In the rows, zero is written as 100.
Known rows:
murar:  83 103 126  78 115 107 132 100 100  91 102 108  89  91 101  63  80 110  97 124  92 111 101 114  98  87  95  99  83  84 136
stupidri:  64  97 127  81  79  96 102  84 100 100  94 109  96  99  99  85 114 133  84 111 110 116 112 113 115 120  99 100  95 124 126
ligel: 104  96 108 113 107 111 105  93  89  92 103  95  81  93 105  83  79 107 100 135  89 109 100 117  92  73 105  87 110  66 109
vinik:  99 102 115  92 108 107 129 101 100  99 101  99  96  93 101  84  93 112 105 104  97 106  97 115  92  85  94 105  91  35  99
tririm: 112 100 107 101  89 118 104  94 108 100 108  95 102  91  99  87  91  89  93 135 100  95  93 103 102  80  89  97 100  73  93
vapa: 106 105  91  86 113 112 109 108  99 102 100  98  98  97 105  85  99  96 106  77 101  92  92  96  99  83  88 104 101  73  93
ranor:  98  97 102 107  63  93  83  87 109 104  95 101 114 107  98 114 115 122  89  81 108 101 109  95 108 130 101 102 103 124  92
skales: 108 101  88 107 110 123 100  92  88  93 100  97  83  92 101  66  90  95 101 112  89 108  97 118  96  66  97  93 106  53 103
trezis:  93  96 103 107  57  89  83  87 105 106  92  98 111 107 100 122 120 122  94  75 112 103 108  99 107 129  98 107 102 105  89
bedra:  78  96 123  97  73  88 104  81 107 102  96 100 106 102  96 110 114 135  84 104 108 115 112 111 107 127 107  99  98 104 107
graklusto:  87  94 105 103  64  93  73  87 106 101  95 106 110 106 100 108 117 108  86 106 109  99 109  94 116 131 100 101 100 164 110
ribi:  92 103  99  75 140  97 120 114  97 102 101 109  86  99 103  92  95  92 110  96 102  96  98  93  97 103  98 104  96 125 112
klira:  97 101 110  90 134  89 118 112 102  99 105 109  96 100 100 103  89  93 105 121  94 100 102  96  96 109 107  99  92 135 115
treplo:  74 103 127 100 102  77  97 148  91  91  99  92 142 118 101 127  98  82 103  94  82  94  94  97  98  73 104  93  81  60 106
skeflol: 110 101  99  99 124  91 118 110 101 103 102  98  99 100 100 114  93  96 112  89  97 100  97  97  88 101 102 105  96  78  87
zemuk: 114 102 107 102  86 119 116  95 104  99 102  95 101  89 100  77  93 100 101 115 100  99  94 112  97  77  85 105  94  36  94
skeba:  88 100 126  85 124  91 132 105  97 101 105 100  90  98 105  99  87 118 102 120 100 105  99 107  91  94 104  96 100  74 109
stastan:  98  97  76 116  83  94  69  86  87 102  86  99  93 110 102 109 119 119 103  49 104 109 109 107 105 116 108 103 114 105  88
grosku:  96  98 101  99  48 114  69  86 105  99  91 108 110 103 104  78 116 110  88  87 110  96 107  98 116 112  84 101  97 137 108
veflil:  84  98 100  92  80  97  81  94 102 101  90 112 104 108 104  93 117 118  95  71 109 101 110  96 112 130  96 104  97 152 113

Facts:
bado ζ:311 λ:trosok
baris ζ:273 λ:pleskin
bebriflim Θ:klukek nafik ζ:311 λ:stupidri
bedra ζ:273
beflam Θ:gretro dazu ζ:273 ρ:stupidri λ:klukek
begros Θ:zilol brebrum ribiplu ζ:311 ρ:tugre λ:koplak
bibi Θ:tugru ζ:555 λ:stukun
bipir ζ:273 ρ:bedra λ:kimer
bistulim ζ:273 λ:bugu
bodam Θ:stotro ribiplu vinik klukek bresus plosku ζ:311 λ:plaguk
bofam ζ:273
bopli τ:flali ζ:555 λ:skaviki
boskurur ζ:273 λ:bedra
bragran Θ:paku pepu ζ:273
brani ζ:273 ρ:stotro
brariflor ζ:555 λ:skiflem
brebrum ζ:311 ρ:fledrun paku λ:voski
bredrin Θ:grosku ζ:555
bresus ζ:555 λ:gretro
briplu τ:dubrer flidarir ζ:311 ρ:foro λ:skenum
brizo Θ:niklel kikir ζ:273 ρ:stupidri
broflir τ:dipor zogos ζ:273 ρ:skeba λ:tribroska
bromul ζ:273 λ:debrer
brupor τ:videdru griduk ζ:555 λ:gruro
brutun Θ:veflil laki kikir τ:giter vilelon treflo ζ:311
bruzur Θ:baris trabul plevegir τ:peskem skisil ζ:311 λ:brani
bufin Θ:tribroska ridrar ζ:555 λ:steton
bugu ζ:311 ρ:foro
dapas ζ:311 λ:koplak
dazu ζ:311 λ:graklusto
debrer ζ:555
deplek ζ:311 λ:stotro
detim Θ:kezu zogril stupu griduk τ:pepu gustem ζ:555 λ:trezis
didar τ:flumadril ζ:273 ρ:vinik λ:grosku
dipor Θ:vustus pilekle skisil ζ:273 λ:debrer
drako Θ:truzim tugru ζ:311
dralel τ:rebros ζ:311 λ:ranor
dravida τ:drubres ζ:273 ρ:vustus λ:klukek
dreske ζ:555
drikla Θ:laki truzim didar flali griduk bugu ζ:273 λ:vilelon
drovak Θ:skisil ζ:273 λ:koplak
drubres ζ:555 λ:tesum
drude ζ:273 ρ:brariflor λ:ranor
drufa ζ:273 λ:bredrin
dubrer ζ:273 λ:trosok
dulabu ζ:273 ρ:graskofle λ:stupidri
duzis Θ:bistulim dralel ζ:311 λ:pleskin
fafeplo Θ:zemuk τ:veflil tulo begros luvo klepa ζ:555 λ:plaguk
faflugus Θ:gremi fledrun skales flidarir ζ:311 ρ:mebrir λ:mebrir
fladreka τ:gremi pladi ζ:273 ρ:briplu λ:videdru
flafar ζ:273 λ:stukun
flakiva Θ:rumir tredin ζ:273 ρ:peskem griduk traflus λ:ranor
flali ζ:273 ρ:peskem λ:stupidri
fledrun ζ:311 λ:stenen
flemor Θ:klira sona plevegir τ:stigegren ζ:555 λ:gustem
flidarir ζ:273 ρ:murar λ:ravil
flinorir ζ:311 ρ:brariflor λ:rebros
flisto ζ:273
flumadril Θ:grizim stupu fudre ζ:311 ρ:peskem λ:ribiplu
fluplesol ζ:311 λ:skaviki
fluskin ζ:273
foro ζ:273 ρ:peskem λ:stastan
fudel Θ:zilol plosku ζ:273 λ:steton
fudre ζ:273 λ:bragran
gazi ζ:555
gedrugrik Θ:koplak tredin dravida ζ:273 ρ:peskem λ:zakur
giter Θ:steton ζ:273 λ:dreske
graklufluk ζ:273 ρ:flali broflir λ:bedra
graklusto ζ:311
graskofle Θ:gremi murar stupu griduk broflir ζ:555 ρ:bedra λ:klafum
greba ζ:311 λ:debrer
gremi ζ:273 ρ:briplu flakiva λ:sketrum
gretro ζ:273
griduk ζ:273 ρ:peskem λ:plaguk
griklor τ:flisto trabul trosok ζ:273 ρ:foro λ:klukek
griskik ζ:273 ρ:flakiva λ:bedra
grizim ζ:555 λ:voski
grosku ζ:311 ρ:flinorir traflus
gruro ζ:311 ρ:peskem
gruse τ:tulo drovak ζ:273 ρ:bado λ:veflil
gusi ζ:555 λ:brizo
gustem Θ:ranor koplak pleskin peskem skeflol mukul ζ:555
keplustir Θ:pepu ζ:273
kezu ζ:555 λ:kimer
kikir ζ:555 λ:peskem
kimer Θ:grosku skedrur dralel klepa ζ:273
klafum ζ:555
klaste τ:stukun faflugus ζ:555 ρ:vustus
klepa ζ:273 ρ:murar kimer λ:skiflem
klese ζ:273 λ:kimer
klides ζ:555 λ:pleflik
kligrar Θ:gremi ranor dralel dapas ζ:273 λ:keplustir
klira ζ:311 λ:stenen
kloflok ζ:273 λ:mebrir
klukek ζ:555
koplak ζ:273
kuflu Θ:mukul treplom skisil ζ:273 λ:vufi
laki ζ:273 ρ:murar λ:drako
lamor Θ:brariflor ζ:273
ligel τ:rumir ζ:273 λ:bugu
likon τ:ravil ζ:273 λ:tribroska
losa τ:tritar ζ:311 ρ:gusi griskik
luvo ζ:273 λ:brizo
luvuk τ:nabra ζ:311 ρ:fledrun λ:peskem
mebrir Θ:skisil ζ:273
mefe Θ:veflil flinorir rumir ζ:273 λ:bragran
mefle ζ:311 λ:debrer
meskon ζ:555 ρ:fladreka foro λ:stupidri
moklima ζ:311 ρ:peskem λ:ranor
mukul ζ:273 λ:steton
murar ζ:311 ρ:peskem λ:graklusto
nabra Θ:stastan briplu skeflol ζ:273 λ:bofam
nafik ζ:273 ρ:peskem λ:lamor
naske Θ:dreske fluplesol flinorir pilekle gruro τ:seplos raplo tririm ζ:273
niklel τ:pamuk ζ:555 λ:bugu
nipugo Θ:gremi flisto boskurur vustus skenum skisil ζ:555 λ:videdru
nizis Θ:veflil klese stigegren bopli τ:toskor drubres ζ:555 λ:stukun
nozo Θ:ravil klepa ζ:273 λ:klukek
pabil ζ:273 λ:rebros
paku τ:murar bromul bibi drubres ζ:273 ρ:stotro peskem λ:peskem
pamuk ζ:273 ρ:kimer tesum λ:gustem
pepu ζ:555 ρ:bedra λ:gazi
peskem ζ:311
pila Θ:baris peskem tesum τ:plobra ζ:311 λ:steton
pilekle ζ:555 λ:skiflem
pladi ζ:273 ρ:vinik λ:peskem
plaguk Θ:trabul trebrek tredin ζ:311
platok Θ:fluskin drude fladreka ζ:311 λ:trosok
pleflik Θ:skaviki τ:grizim ζ:273
pleskin ζ:555
pletrim ζ:273 λ:peskem
plevegir ζ:555 λ:pleflik
plobra ζ:555 λ:grosku
plosku ζ:311 λ:bredrin
podopu Θ:deplek ζ:311 λ:brani
ranor ζ:273
raplo ζ:273 λ:skenum
ravil ζ:273
rebros ζ:311 ρ:fledrun skeba
ribi Θ:gazi dralel ζ:311 λ:brizo
ribiplu ζ:555 ρ:fledrun
ridrar τ:sketrum vilelon bipir stupidri ζ:555 λ:videdru
riflarin ζ:311 λ:skenum
rumir ζ:273 λ:bedra
safluk ζ:273
saskel ζ:555 λ:rebros
seplos Θ:losa ζ:273 λ:zakur
sikem Θ:treplo ζ:311 λ:mebrir
sira Θ:veflil flinorir ζ:311 λ:keplustir
sivis ζ:311 λ:brizo
skales τ:vapa ζ:273 ρ:peskem λ:skaviki
skaviki τ:riflarin ζ:311
skeba Θ:ligel mefle ζ:273 λ:veflil
skedrur τ:gremi flali flumadril sivis ζ:273 ρ:dulabu stupidri λ:fluskin
skeflol ζ:555 λ:stastan
skenum ζ:273 ρ:traflus
sketrum Θ:flali dubrer nafik plosku ζ:555
skiflem Θ:skedrur tesum ζ:555
skisil ζ:555 λ:debrer
skurun τ:pabil ravil ζ:273 λ:ravil
sodrok Θ:veflil fudre sivis ζ:273 ρ:peskem λ:skenum
sona τ:mefe giter nabra gustem ζ:273 λ:klaste
soskan ζ:273 ρ:peskem stupidri
stastan τ:drude vedun ζ:555
stenen ζ:555 ρ:klira
steton ζ:273 ρ:stotro bedra
stigegren ζ:273 ρ:drubres zemuk λ:klukek
stise Θ:zilol baris bipir ζ:273 λ:kimer
stotro ζ:555
stukun ζ:273
stupidri Θ:dubrer ζ:311
stupu ζ:273
subisir τ:podopu bado toskor pletrim ζ:311 ρ:murar λ:rebros
tesum τ:podopu keplustir ζ:273 ρ:peskem
toskor Θ:stukun dravida ζ:273 λ:bragran
trabul ζ:273 ρ:graskofle skales λ:stastan
traflus Θ:flali voski klepa τ:trabul dazu ζ:311 λ:soskan
trebrek τ:truzim flumadril ζ:273 λ:skaviki
tredin τ:fluplesol plaguk ζ:273 λ:trosok
treflo ζ:273 λ:sketrum
treplo ζ:555 λ:klukek
treplom τ:laki klese graklusto skeba foro ζ:311 λ:safluk
trezis ζ:555
tribroska τ:dreske fluplesol klese brizo ζ:273
tririm Θ:murar fluplesol didar stenen ζ:273 ρ:tulo λ:brizo
tritar ζ:273 λ:grosku
trosok ζ:311
truzim ζ:311 λ:koplak
tugre τ:bistulim videdru graklufluk drovak tririm pepu ζ:555 λ:steton
tugru τ:debrer ζ:311 λ:stupidri
tulo ζ:273 ρ:flali λ:flisto
vapa Θ:flisto dralel klafum ζ:273 ρ:bedra λ:dreske
vedun ζ:555 λ:stukun
veflil ζ:311
videdru ζ:273
vilelon Θ:flisto flali losa ζ:311
vinik ζ:555 ρ:murar λ:losa
vitri Θ:flisto pletrim ζ:555 λ:lamor
voski ζ:311 ρ:tulo
vufi ζ:273
vustus τ:truzim flafar sodrok ζ:311 λ:brani
zakur ζ:555
zegrus Θ:stukun bofam τ:faflugus nozo ζ:273 ρ:tritar λ:brutun
zemuk ζ:555 ρ:ligel peskem foro λ:rebros
zilol ζ:273 λ:soskan
zogar Θ:veflil stastan vufi τ:kimer fudel skeba plaguk ζ:273 λ:flisto
zogos ζ:273 ρ:peskem graklufluk
zogril ζ:555 λ:ravil

Rows:
No name comes twice in this set of rows, the named rows included.
103 104  78  98 108 126  89  92  85  89  98 103  75  88 107  57  81  86 103 104  93 101  94 109 101  71  91  97 103  97 121 -> subisir
 77 100 103  87 143 104 115  99  80  93 101 106  68  95 101  78  92  99 102 129  88 117 102 120  99  85 111  91 101 103 133 -> traflus
 62 105 120  86 113  80 102 149  85  93  99  95 137 119 103 120 105  88 100  89  83  93  94  93 102  70 105  90  83  72 118 -> nozo
 78  98 120  94  66  94 108  87 100 102  90 101 103 101 101  93 117 145  93  74 108 117 111 118 106 119  99 106  95  64 103 -> stotro
100  97 104 113  38 109  74  77 110 101  96  98 118 101  98  94 115 117  82 100 111 101 106 102 112 110  88 101 102 104  95 -> skenum
 90 102 129  85 117 107 138  99 101  98 104  99  94  89  99  78  92 114  95 128  95 112  99 119  98  83  97  96  91  45 113 -> foro
 72 106 100 102  93 112  83 133  73  86  93  91 124 113 106  77  99  83  98  88  76 100  93 113 103  32  96  84  92  28 125 -> griklor
 89  97  77 111  85  98  66  83  89 102  88  98  92 108 103 109 121 116  94  64 105 108 107 104 109 115 109  97 117 126  97 -> naske
115 104  97 100  88 120 113  97 101 100 102  96  98  91 102  77  93  97 103 103 102  95  90 105  96  77  83 107  97  39  89 -> meskon
108 100  86 111 116 110  98  96  91  95 100  96  86  98 100  88  89  90 103 111  89 105  98 109  93  80 105  93 108  81 101 -> broflir
 97 100 121  94 133  84 133 110 102 100 104  99  97  97  95 112  93 105 106 108  94 111 101 108  91 106 112 104  92  68  96 -> brariflor
105  94  69 124  67 100  55  82  90 104  87  95  98 111 102 114 120 105  99  61 107 102 105 102 108 114 105 102 117 118  82 -> klaste
 70  99 116 106  56  78  74 119  95  98  87  96 141 122 102 124 124 116  93  63 100 100 107  99 112 108 100  98  89  85 104 -> klukek
 96 103 108  84  98 127 111 102 100  95 103 106  93  90 105  52  91  95  98 121  98  97  95 108 103  72  80 100  92  76 120 -> moklima

The same elements again, as new rows of numbers:
Known rows:
zogril: 102  94  97 106 102  86  98 103  92  87  92 103 101 100  97  91  96  94  92 104  96  90 102  99 101  94  98 107 122  91 106
pleflik: 103 106  93  75 112 101  66 118 115 104 111  86 123 152 127 135 115  96 131 117  99  91  99 109  95 104  78  79  72 116  81
tribroska: 102  99  95  92  96 113  70 102 109 130 102  96 115 139 106 121  87 103 132 114 100 103  88 104 102 109  89  87  66  92  95
zilol: 102 109  96 102 104 106 109 107 100  94  87 103  90  91  97  99  97 109  97 103 101  97 109 102 103  95  95 104 115  98 101
skurun: 101 107  95 102  92 101 105 111  95 102  82 104  92  93  98 104  84 113 102 107 102 103 108 104 106  91  84 107  98  87 119
flinorir:  96 102  99  89  87  90 107 100  93  94 101 100 100  79 102  70  99 106  86  99 100  99  98 103  96  92  96 102 110  93 113
treflo: 101 109  97 103 111 112 115 101 102  91  90 106  88  86  93  93 109 106  92 100 101  94 107  99 100  99 110 103 128 105  84
tririm: 102 116 107  97  97 103 123  96 102  78 106  98  75  84  97  99 103 104  79  86 105  99 116 100 101 102 108  96 113 116  94
bedra: 102  93  99 146 101 121  81 101 110 139 117  91 110 135 102 141 113  84 139 107 108 135  86 102  92  99 109 115  61 111  80
bufin: 102  96  98 101 113  83  98  98  87  85  94 102  97 103  98  96  99  92  90  95  96  93 106 103 102  92  91 105 118  91 104
skisil: 100  94 101 101  96  91 102  88  91  88  90 108  93 103  92  93 128  92  84 103  94  92  99 102 102  98 127 109 134  96  98
drovak:  97 110  98  93 105 108 111  91  97  83  88 109  86  90  96 107 135  98  87  95 100 102 114 105 103  99 116 101 124  98  82
gruse: 103 109  94  92  91 100 103 115  98  88  82 104  97  91  99 107  85 112  96 107 102  90 115 103 103  95  82  98 104  97 112
brani: 107  96 105 111  81 117  84  99 111 126 115  93 115 126  97 141  92  95 118 105 105 103  94  97  96 113 107  94  54 125  94
rumir: 101 108  98  96 115 111 115 104  98  99  91 103  84  96  94  94 112 110  95 103  99  88 104 102 101  96 112 106 126 114  93
dulabu: 107 104 101 130  86 108 116 112  98  93  96  99  95  85  91 128 102 100  91  98 107 107 116 100  95  90 102 117  95 123 106
graklusto:  99  84  99  93 110 112  78  83 110 131 112  98 129 119  99  93 113  97 115 101  94  95  75  98  93 113 116  90  84 100  76
voski: 100  90 107  87  77  99  80  89 112 123 121  90 122 112 107  99  91  98 110 101 100 104  81  97  94 114 106  85  57 106 106
sikem:  97  95  96  93 110  93 105  99  92  92  94 101 109  76 101  89 109 104  87  92  96  99 106 103  98  91  88 104 104  91 106
gedrugrik: 100 117 109  95  83  95 122 105 101  80 107  94  75  86 104 106  90 106  84  89 108 108 117 100 104  99  95  95  93 112 115

Rows:
No name comes twice in this set of rows, the named rows included.
 99 118 105 101  80  97 118 106 106  86 102  97  71  93 106  89  90 107  92 101 108 112 108 101 102  98 103 100 107 102 112 -> griskik
 97 107 107 108 116 114  92  84 119 124 125  87  85 137 112 106 108  93 128  94 104 129  84 101 100 112 112  90  81  97  71 -> kimer
102  98  94 112  95  80  92 108  92  87  91 102 100 109 104  91  90  91 101 108  99 102 103 103 100  87  83 111 116  81 113 -> tugre
103 104 109 104  71  77 109 100  98  76 108  97  84  97 102  87  82  94  79  98 103  99 105  97 100  99 103 100 109 106 122 -> zemuk
102 106 100  97 122 111 119 105 100 101  89 100  83  97  96  96 117 114  94 105  98  88 103 102 102  96 117 107 128 118  95 -> dubrer
 96  95  95 103 102  96 104 101  96  98  93 102 107  77 102  78 108 103  95 100  97 103  99 102  95  89  96 110 112  89 106 -> klira
107 100 107  99 103 118  87  85 109 122 121  92 103 125  93 130 107  98 108  92 103  99  96 100  97 115 115  88  70 126  76 -> brizo
102  84 100 102 114 103  70  85 106 123 113  99 117 140  96 102 103  84 120 106  94  90  76  97  98 115 119  90  98  98  74 -> dreske
100  98 100  89 128 120  82  87 110 127 110  96 106 134 101 119 114  99 124 100  97  97  88 102 101 113 110  86  86 108  67 -> keplustir
 93 105 107 113  90  91 122  97 106  89 115  94  83  76 110  66 116  97  87  93 105 123  94  98  91  94 117 110 115 103 104 -> murar
101 114 111  91  92 104 129 103 106  91 103  94  71  90 101  92 107 114  82 100 103  93 106  98 102 102 123 100 116 133 111 -> flidarir
102 117 108  92  79 103 123 101 109  76 103  99  76  80  99  89  95 108  78  93 106  97 113  96 100 108 112  91 113 117 101 -> gremi
 95  98  91 104  90  88  97 109  97  93  90 101 111  85 109  84 106  98 100 106  99 112 102 106  95  84  80 110 103  77 112 -> vustus
104  97 100 101  69  86 104 110  96  85  95  97 115  71 102 100  91 104  80  99 102  99 111 101  93  90  82 106  86 106 128 -> luvuk

